Here is a tiny trained network, its code and every weight. The questions are about switching its units off for an input and a class, where a switched-off unit gives its printed mean instead of its output.

import numpy as np


def w(rows, s, z=0):
    codes = np.array(rows[::2]) - 128.0
    scale = np.full(codes.shape[1], s)
    scale[-1] = z or s
    return codes * scale


def f(y):
    return np.maximum(y, 0)


def log_softmax(a):
    a = a - a.max(-1, keepdims=True)
    return a - np.log(np.exp(a).sum(-1, keepdims=True))


def net(x, mask):
    res = np.array(x, float).reshape(1, 6) / 4 @ E
    y = f(res @ A[0][:, :-1].T + A[0][:, -1])
    res = res + np.where(mask, y, B[0][:, -1]) @ B[0][:, :-1]
    return log_softmax(res[-1] @ U[:, :-1].T + U[:, -1])


A, B = {}, {}
E = w([
[193,128,137,122,153,76,241,89,103,67,72,185],'x0',
[128,110,122,139,123,126,139,127,125,130,130,127],'x1',
[95,50,154,92,142,222,133,83,84,162,24,84],'x2',
[255,109,160,188,108,111,71,168,145,234,51,96],'x3',
[128,122,124,125,126,131,132,130,131,139,129,146],'x4',
[125,134,128,126,130,127,125,132,127,129,123,136],'x5',
],0.0096)
A[0] = w([
[208,112,137,138,142,99,204,70,83,95,42,149,85],'n1',
[159,101,174,134,134,191,89,121,109,184,77,87,67],'n2',
[149,180,106,133,139,66,188,118,145,61,173,159,103],'n3',
[225,133,160,181,110,79,128,153,153,159,101,155,2],'n4',
[95,91,132,109,145,206,182,107,90,108,53,100,97],'n5',
[109,106,96,138,154,124,132,71,115,120,94,123,168],'n6',
[70,160,103,145,95,147,80,146,152,124,218,109,25],'n7',
[2,124,97,94,135,202,141,90,115,81,173,132,69],'n8',
[166,167,73,177,102,69,78,187,173,117,184,140,94],'n9',
[106,146,132,97,177,73,214,114,111,34,169,193,119],'n10',
],0.0074,0.0091)
B[0] = w([
[123,169,210,98,183,57,181,188,194,131,227,107,230],'n1',
[188,112,98,168,65,183,85,148,109,191,66,70,222],'n2',
[129,61,48,204,80,173,107,46,27,107,45,98,219],'n3',
[37,140,86,33,224,93,216,63,107,2,190,240,181],'n4',
[100,163,127,81,143,48,145,154,134,106,167,174,229],'n5',
[150,141,134,90,134,117,136,149,106,181,162,99,195],'n6',
[60,124,74,45,191,55,194,94,65,64,189,255,165],'n7',
[192,201,241,141,155,35,138,220,210,170,211,85,227],'n8',
[166,186,186,79,159,42,140,191,175,138,186,82,205],'n9',
[146,68,25,164,85,214,91,59,134,87,81,134,255],'n10',
],0.007,0.0091)
U = w([
[91,119,113,91,155,84,161,106,126,81,154,197,254],'0',
[173,148,204,124,138,76,120,181,169,191,155,92,79],'1',
[144,48,50,175,71,254,85,62,101,135,11,126,19],'2',
],0.0085,0.0027)

Each question gives the input, the list of numbers given to net, and the class t.
The units are the neurons (one row each of A and B). Each row of codes is followed by its name. A weight is (code - 128) times the scale printed after its matrix; where a second scale follows, it is the last column's (A, B and U).
mask holds one flag per neuron, in row order. A switched-off neuron (its flag False) gives its mean, the last column of its row in B, instead of its output. The means were averaged over made-up inputs and are rounded, as every weight is.
A unit's drop is (log p(t) with every unit on - log p(t) with that unit switched off) / (log p(t) with every unit on - log p(t) with every unit switched off).
The circuit of an input: a set's keep is (log p(t) with only the set's units on - log p(t) with every unit switched off) / (log p(t) with every unit on - log p(t) with every unit switched off). Starting from all 10 units, units are removed one at a time, each time the one whose removal leaves the highest keep (on an exact tie, the one counted first), for as long as the keep stays at least 0.8.
circuit, biggest first: the units of the circuit, biggest drop first
k most important neurons: the k neurons with the biggest drops, biggest first
drop when u is switched off: that unit's drop, to one decimal
input [-6,4,3,-5,-4,-2], class 1: 4 most important neurons -> (n8 n4 n10 n3)
input [8,-5,8,1,-1,5], class 1: circuit, biggest first -> (n1)
input [4,-1,-3,-8,-6,-1], class 2: 2 most important neurons -> (n10 n3)
input [-8,2,-5,0,-3,4], class 0: 4 most important neurons -> (n7 n8 n2 n1)
input [2,8,8,6,0,6], class 1: 2 most important neurons -> (n1 n10)
input [-7,-5,7,0,-2,-5], class 1: 3 most important neurons -> (n10 n3 n8)
input [-8,-1,-5,0,-3,5], class 0: 2 most important neurons -> (n7 n8)
input [1,8,-3,6,-4,8], class 0: 3 most important neurons -> (n4 n8 n2)
input [-8,-3,2,3,-3,0], class 2: 2 most important neurons -> (n8 n1)
input [-1,1,1,-8,2,-7], class 1: 3 most important neurons -> (n8 n4 n6)
input [1,8,-4,4,-6,6], class 0: 4 most important neurons -> (n4 n8 n2 n1)
input [4,1,-7,-7,4,0], class 2: 2 most important neurons -> (n10 n3)
input [-8,-5,7,-5,-1,2], class 1: drop when n8 is switched off -> 1.0
input [4,5,-3,-3,2,2], class 2: drop when n4 is switched off -> 0.0
input [-3,6,7,-4,1,4], class 1: drop when n8 is switched off -> 0.3
input [4,3,-7,-7,-3,-6], class 2: circuit, biggest first -> (n10)
